Below are the code and all the weights of a small trained network. Each question names an input and a target symbol and asks about switching units off, where a switched-off unit gives its printed mean instead of its output.

import numpy as np


def w(rows, s, z=0):
    codes = np.array(rows[::2]) - 128.0
    scale = np.full(codes.shape[1], s)
    scale[-1] = z or s
    return codes * scale


def norm(h):
    return h / np.sqrt((h * h).mean(-1, keepdims=True) + 1e-5)


def f(y):
    return np.maximum(y, 0)


def softmax(a):
    e = np.exp(a - a.max(-1, keepdims=True))
    return e / e.sum(-1, keepdims=True)


def log_softmax(a):
    a = a - a.max(-1, keepdims=True)
    return a - np.log(np.exp(a).sum(-1, keepdims=True))


def net(x, mask):
    ids = ['αβγεζηθτφψ'.index(c) for c in x.split()]
    T = len(ids)
    res = E[ids] + P[:T]
    u = 0
    for l in range(3):
        q, k, v = (norm(res) @ M[l].T for M in (Q, K, V))
        z = softmax(np.where(np.tri(T) > 0, q @ k.T / 4**0.5, -1e9)) @ v
        res = res + np.where(mask[u], z, O[l][:, -1]) @ O[l][:, :-1]
        u += 1
        y = f(norm(res) @ A[l][:, :-1].T + A[l][:, -1])
        res = res + np.where(mask[u : u + 12], y, B[l][:, -1]) @ B[l][:, :-1]
        u += 12
    return log_softmax(norm(res)[-1] @ U[:, :-1].T + U[:, -1])


Q, K, V, O, A, B = {}, {}, {}, {}, {}, {}
E = w([
[167,102,79,156],'α',
[62,127,188,182],'β',
[142,69,217,139],'γ',
[140,100,137,156],'ε',
[131,96,155,122],'ζ',
[186,71,180,110],'η',
[5,63,115,82],'θ',
[137,82,189,178],'τ',
[22,188,60,216],'φ',
[98,87,93,47],'ψ',
],0.016)
P = w([
[158,43,254,162],'0',
[142,61,241,177],'1',
[138,76,234,178],'2',
[123,85,221,174],'3',
[110,84,209,172],'4',
[99,85,199,176],'5',
[92,74,195,170],'6',
[90,63,182,157],'7',
],0.0041)
Q[0] = w([
[119,86,124,63],'L0H0',
[164,190,136,69],'L0H0',
[156,212,138,77],'L0H0',
[137,247,76,110],'L0H0',
],0.012)
K[0] = w([
[100,115,108,119],'L0H0',
[78,109,253,162],'L0H0',
[211,41,236,42],'L0H0',
[184,149,246,177],'L0H0',
],0.013)
V[0] = w([
[249,118,164,235],'L0H0',
[126,194,254,162],'L0H0',
[217,131,68,92],'L0H0',
[74,23,115,114],'L0H0',
],0.0072)
O[0] = w([
[201,112,69,98,156],'L0H0',
[66,51,2,96,136],'L0H0',
[143,165,154,121,6],'L0H0',
[107,156,138,158,255],'L0H0',
],0.0087,0.0041)
A[0] = w([
[59,110,103,60,202],'L0N0',
[128,107,198,233,156],'L0N1',
[88,112,3,124,197],'L0N2',
[137,140,125,189,1],'L0N3',
[65,78,42,145,118],'L0N4',
[145,252,192,134,53],'L0N5',
[121,57,90,173,153],'L0N6',
[108,86,70,154,162],'L0N7',
[159,138,109,223,176],'L0N8',
[226,24,212,101,63],'L0N9',
[88,105,54,134,41],'L0N10',
[59,83,170,195,151],'L0N11',
],0.011,0.0027)
B[0] = w([
[104,185,164,254,163],'L0N0',
[103,98,98,101,222],'L0N1',
[124,161,145,61,176],'L0N2',
[125,147,128,171,136],'L0N3',
[157,108,125,66,191],'L0N4',
[118,164,95,81,148],'L0N5',
[108,152,86,85,206],'L0N6',
[116,143,114,84,180],'L0N7',
[146,119,83,136,165],'L0N8',
[58,137,88,101,250],'L0N9',
[124,159,130,139,154],'L0N10',
[66,64,75,117,233],'L0N11',
],0.0093,0.011)
Q[1] = w([
[2,80,186,223],'L1H0',
[215,191,54,134],'L1H0',
[101,84,5,54],'L1H0',
[48,25,37,167],'L1H0',
],0.0099)
K[1] = w([
[34,211,64,168],'L1H0',
[167,8,161,147],'L1H0',
[135,200,49,199],'L1H0',
[134,204,115,185],'L1H0',
],0.011)
V[1] = w([
[13,185,50,249],'L1H0',
[89,108,63,91],'L1H0',
[86,49,254,63],'L1H0',
[130,159,54,225],'L1H0',
],0.0063)
O[1] = w([
[207,203,129,82,230],'L1H0',
[119,147,254,161,253],'L1H0',
[59,123,108,231,97],'L1H0',
[113,60,213,38,136],'L1H0',
],0.0081,0.0065)
A[1] = w([
[89,153,154,102,182],'L1N0',
[136,128,103,156,67],'L1N1',
[105,166,152,110,149],'L1N2',
[122,116,97,95,125],'L1N3',
[154,57,224,57,203],'L1N4',
[143,195,234,171,119],'L1N5',
[225,96,90,93,163],'L1N6',
[106,154,159,81,104],'L1N7',
[184,55,179,126,110],'L1N8',
[173,128,229,88,6],'L1N9',
[125,69,10,148,42],'L1N10',
[224,112,119,125,148],'L1N11',
],0.011,0.0024)
B[1] = w([
[71,149,125,186,254],'L1N0',
[79,117,98,95,128],'L1N1',
[94,150,137,115,187],'L1N2',
[187,163,120,120,231],'L1N3',
[120,168,169,151,252],'L1N4',
[213,250,1,176,144],'L1N5',
[87,115,132,63,173],'L1N6',
[138,121,79,134,220],'L1N7',
[122,174,126,19,145],'L1N8',
[231,78,88,104,153],'L1N9',
[188,146,128,134,199],'L1N10',
[69,123,217,90,147],'L1N11',
],0.0092,0.0056)
Q[2] = w([
[177,137,143,108],'L2H0',
[153,4,218,126],'L2H0',
[67,64,176,148],'L2H0',
[139,167,143,99],'L2H0',
],0.014)
K[2] = w([
[250,144,161,106],'L2H0',
[162,142,57,189],'L2H0',
[46,162,98,196],'L2H0',
[151,158,184,91],'L2H0',
],0.012)
V[2] = w([
[149,157,169,132],'L2H0',
[131,2,143,118],'L2H0',
[178,59,150,155],'L2H0',
[29,114,176,40],'L2H0',
],0.0078)
O[2] = w([
[1,137,152,77,91],'L2H0',
[81,127,108,116,119],'L2H0',
[111,94,188,193,53],'L2H0',
[169,98,204,193,254],'L2H0',
],0.0094,0.0092)
A[2] = w([
[82,133,107,149,102],'L2N0',
[72,81,70,175,71],'L2N1',
[166,146,150,107,1],'L2N2',
[78,184,125,185,69],'L2N3',
[67,180,99,90,103],'L2N4',
[196,193,191,134,131],'L2N5',
[178,115,75,93,126],'L2N6',
[153,172,114,216,87],'L2N7',
[178,81,144,139,203],'L2N8',
[255,130,139,83,119],'L2N9',
[77,162,173,147,225],'L2N10',
[120,180,206,79,55],'L2N11',
],0.011,0.0028)
B[2] = w([
[127,130,162,90,180],'L2N0',
[131,96,166,83,194],'L2N1',
[33,95,102,69,142],'L2N2',
[161,107,219,126,193],'L2N3',
[93,188,125,99,253],'L2N4',
[148,37,95,164,163],'L2N5',
[141,117,157,236,215],'L2N6',
[155,252,133,88,154],'L2N7',
[119,193,100,107,158],'L2N8',
[135,129,155,140,214],'L2N9',
[154,140,120,123,224],'L2N10',
[146,128,145,80,202],'L2N11',
],0.011,0.0054)
U = w([
[228,119,170,27,96],'α',
[29,107,72,62,39],'β',
[81,47,66,112,146],'γ',
[228,148,34,69,99],'ε',
[61,191,11,95,166],'ζ',
[195,124,120,189,254],'η',
[38,85,169,190,167],'θ',
[141,58,2,128,196],'τ',
[110,133,111,110,115],'φ',
[121,212,217,150,62],'ψ',
],0.012,0.0058)

Each question gives the input, a string of symbols that net reads in full, and the target symbol t.
The units are the heads (4 rows each of Q, K, V and O) and the neurons (one row each of A and B). Each row of codes is followed by its name. A weight is (code - 128) times the scale printed after its matrix; where a second scale follows, it is the last column's (O, A, B and U).
mask holds one flag per unit, layer by layer, with each layer's heads first. A switched-off unit (its flag False) gives its mean, the last column of its rows in O or B, instead of its output. The means were averaged over made-up inputs and are rounded, as every weight is.
A unit's drop is (log p(t) with every unit on - log p(t) with that unit switched off) / (log p(t) with every unit on - log p(t) with every unit switched off).
The circuit of an input: a set's keep is (log p(t) with only the set's units on - log p(t) with every unit switched off) / (log p(t) with every unit on - log p(t) with every unit switched off). Starting from the 12 units with the biggest drops (on a tie, the unit counted first), units are removed one at a time, each time the one whose removal leaves the highest keep (on an exact tie, the one counted first), for as long as the keep stays at least 0.8.
circuit, biggest first: the units of the circuit, biggest drop first
unit that matters most: the unit with the biggest drop
top k neurons: the k neurons with the biggest drops, biggest first
k most important neurons of layer l: the k neurons of layer l with the biggest drops, biggest first
drop when u is switched off: that unit's drop, to one decimal
input θ α ζ ζ ζ ε τ, target α: 3 most important neurons of layer 0	L0N11, L0N3, L0N4
input ζ τ ψ θ ζ, target θ: circuit, biggest first	L0H0, L0N11, L1H0
input ζ ζ γ ζ, target ζ: top 2 neurons	L0N2, L0N6
input φ ζ ψ η ζ φ, target ψ: top 3 neurons	L0N9, L2N3, L0N0
input τ τ τ θ η τ ζ ε, target θ: circuit, biggest first	L0H0, L0N11
input η η ζ α, target α: unit that matters most	L0N9
input η ζ β η ζ β, target β: 3 most important neurons of layer 0	L0N11, L0N4, L0N6
input η α ζ ζ β, target α: top 2 neurons	L0N6, L0N9
input α η η ζ ζ β, target α: top 3 neurons	L0N9, L0N6, L0N4
input τ τ α φ ε, target τ: 3 most important neurons of layer 0	L0N11, L0N2, L0N4
input φ α η ψ, target η: top 2 neurons	L0N0, L0N9
input θ ζ γ, target θ: top 2 neurons	L0N11, L0N1
input η β τ ε ε ε η, target η: 2 most important neurons of layer 2	L2N6, L2N9
input φ γ τ ζ φ, target ψ: unit that matters most	L2H0
input φ α ψ ζ, target β: top 2 neurons	L0N11, L0N0
input τ τ φ ε τ ζ, target β: top 4 neurons	L0N11, L0N2, L0N4, L2N3
input τ τ ψ ζ θ τ, target θ: top 3 neurons	L0N11, L0N1, L0N0
input ζ η ζ β η, target η: top 2 neurons	L2N6, L0N9
input ζ ψ θ ζ θ τ ψ ζ, target ψ: 3 most important neurons of layer 0	L0N9, L0N6, L0N4
input ζ ζ θ η, target θ: unit that matters most	L0H0
input β η ζ β ε, target ε: top 2 neurons	L0N6, L0N9
input η α θ ζ η, target θ: 2 most important neurons of layer 0	L0N0, L0N6
input ψ η α ψ ζ β α, target α: drop when L0H0 is switched off	0.8
input η ζ η φ τ τ, target γ: drop when L0N11 is switched off	0.7
